Here is a tiny trained network, its code and every weight. The questions are about switching its units off for an input and a class, where a switched-off unit gives its printed mean instead of its output.

import numpy as np


def w(rows, s, z=0):
    codes = np.array(rows[::2]) - 128.0
    scale = np.full(codes.shape[1], s)
    scale[-1] = z or s
    return codes * scale


def f(y):
    return np.maximum(y, 0)


def log_softmax(a):
    a = a - a.max(-1, keepdims=True)
    return a - np.log(np.exp(a).sum(-1, keepdims=True))


def net(x, mask):
    res = np.array(x, float).reshape(1, 5) / 4 @ E
    y = f(res @ A[0][:, :-1].T + A[0][:, -1])
    res = res + np.where(mask, y, B[0][:, -1]) @ B[0][:, :-1]
    return log_softmax(res[-1] @ U[:, :-1].T + U[:, -1])


A, B = {}, {}
E = w([
[153,10,144,124,50,164,159,145,82,111,212,54],'x0',
[126,136,249,102,83,115,151,159,75,181,114,113],'x1',
[73,116,140,101,50,76,231,100,147,49,197,180],'x2',
[78,204,136,202,159,200,83,30,50,147,138,111],'x3',
[121,102,112,103,164,93,119,62,87,151,120,14],'x4',
],0.012)
A[0] = w([
[130,145,169,87,186,82,123,173,109,198,2,120,227],'N1',
[109,114,78,110,77,124,174,145,229,38,174,151,252],'N2',
[120,176,96,149,163,161,100,77,77,79,140,121,177],'N3',
[140,184,143,145,173,172,42,130,114,218,80,101,137],'N4',
[139,125,15,133,157,90,84,119,209,77,110,188,184],'N5',
[97,196,192,117,107,121,129,105,134,104,115,155,188],'N6',
[133,198,129,163,178,148,61,141,150,184,78,148,148],'N7',
],0.0088,0.0037)
B[0] = w([
[155,96,164,72,113,109,138,2,178,86,100,150,229],'N1',
[159,180,70,70,118,106,198,176,50,83,183,137,227],'N2',
[74,113,68,220,111,116,86,110,112,213,202,151,202],'N3',
[178,140,162,131,175,194,34,113,182,156,131,94,251],'N4',
[120,168,41,123,227,125,210,121,120,101,55,125,217],'N5',
[54,123,178,138,134,118,135,102,73,114,133,208,175],'N6',
[171,169,153,110,189,160,68,143,161,112,135,216,232],'N7',
],0.0095,0.017)
U = w([
[124,58,130,144,138,151,108,73,43,171,145,10,253],'0',
[161,43,77,120,187,123,142,162,155,124,57,88,100],'1',
[179,145,187,119,185,154,85,110,193,144,97,160,78],'2',
[66,156,243,149,91,113,151,126,88,125,122,146,153],'3',
[119,181,67,107,181,99,171,140,134,91,102,159,66],'4',
[71,139,104,209,161,137,100,114,135,188,126,166,74],'5',
[125,81,179,59,97,49,165,87,174,115,78,143,78],'6',
[170,75,154,87,62,104,160,215,110,106,183,146,207],'7',
],0.011,0.0026)

Each question gives the input, the list of numbers given to net, and the class t.
The units are the neurons (one row each of A and B). Each row of codes is followed by its name. A weight is (code - 128) times the scale printed after its matrix; where a second scale follows, it is the last column's (A, B and U).
mask holds one flag per neuron, in row order. A switched-off neuron (its flag False) gives its mean, the last column of its row in B, instead of its output. The means were averaged over made-up inputs and are rounded, as every weight is.
A unit's drop is (log p(t) with every unit on - log p(t) with that unit switched off) / (log p(t) with every unit on - log p(t) with every unit switched off).
The circuit of an input: a set's keep is (log p(t) with only the set's units on - log p(t) with every unit switched off) / (log p(t) with every unit on - log p(t) with every unit switched off). Starting from all 7 units, units are removed one at a time, each time the one whose removal leaves the highest keep (on an exact tie, the one counted first), for as long as the keep stays at least 0.8.
circuit, biggest first: the units of the circuit, biggest drop first
most important unit: the unit with the biggest drop
top k neurons: the k neurons with the biggest drops, biggest first
drop when u is switched off: that unit's drop, to one decimal
input [-5,2,7,-1,7], class 6: most important unit : N5
input [4,-6,-1,-8,-6], class 4: top 2 neurons : [N5; N2]
input [-3,6,2,-4,-5], class 6: top 2 neurons : [N1; N3]
input [2,7,-3,5,3], class 2: top 3 neurons : [N4; N2; N1]
input [6,-4,-3,0,-3], class 7: circuit, biggest first : [N4; N5]
input [1,-1,7,2,6], class 7: circuit, biggest first : [N5; N4; N1]
input [1,2,4,-1,4], class 7: circuit, biggest first : [N1; N5]
input [-5,6,-4,-8,1], class 6: top 2 neurons : [N1; N3]
input [0,5,1,8,-5], class 5: top 3 neurons : [N3; N1; N2]
input [0,4,0,5,1], class 5: top 4 neurons : [N3; N1; N6; N7]
input [8,-5,-5,5,-7], class 5: top 3 neurons : [N3; N1; N2]
input [-2,-7,-5,-4,2], class 4: top 2 neurons : [N5; N7]
input [-6,7,-3,-8,-8], class 6: top 2 neurons : [N1; N4]
input [4,8,-2,1,-7], class 3: most important unit : N2
input [-1,-7,-8,6,8], class 2: top 2 neurons : [N4; N7]
input [8,1,2,6,-5], class 7: top 3 neurons : [N4; N5; N1]
input [-1,3,4,7,-6], class 3: top 3 neurons : [N6; N4; N5]
input [1,3,3,-3,1], class 7: drop when N1 is switched off : 0.1
input [5,6,-3,6,-8], class 3: drop when N1 is switched off : 0.8
input [-2,4,5,1,1], class 3: drop when N5 is switched off : 0.1
input [-3,-1,8,7,0], class 5: most important unit : N3
input [-5,8,3,2,-1], class 3: drop when N5 is switched off : 0.1
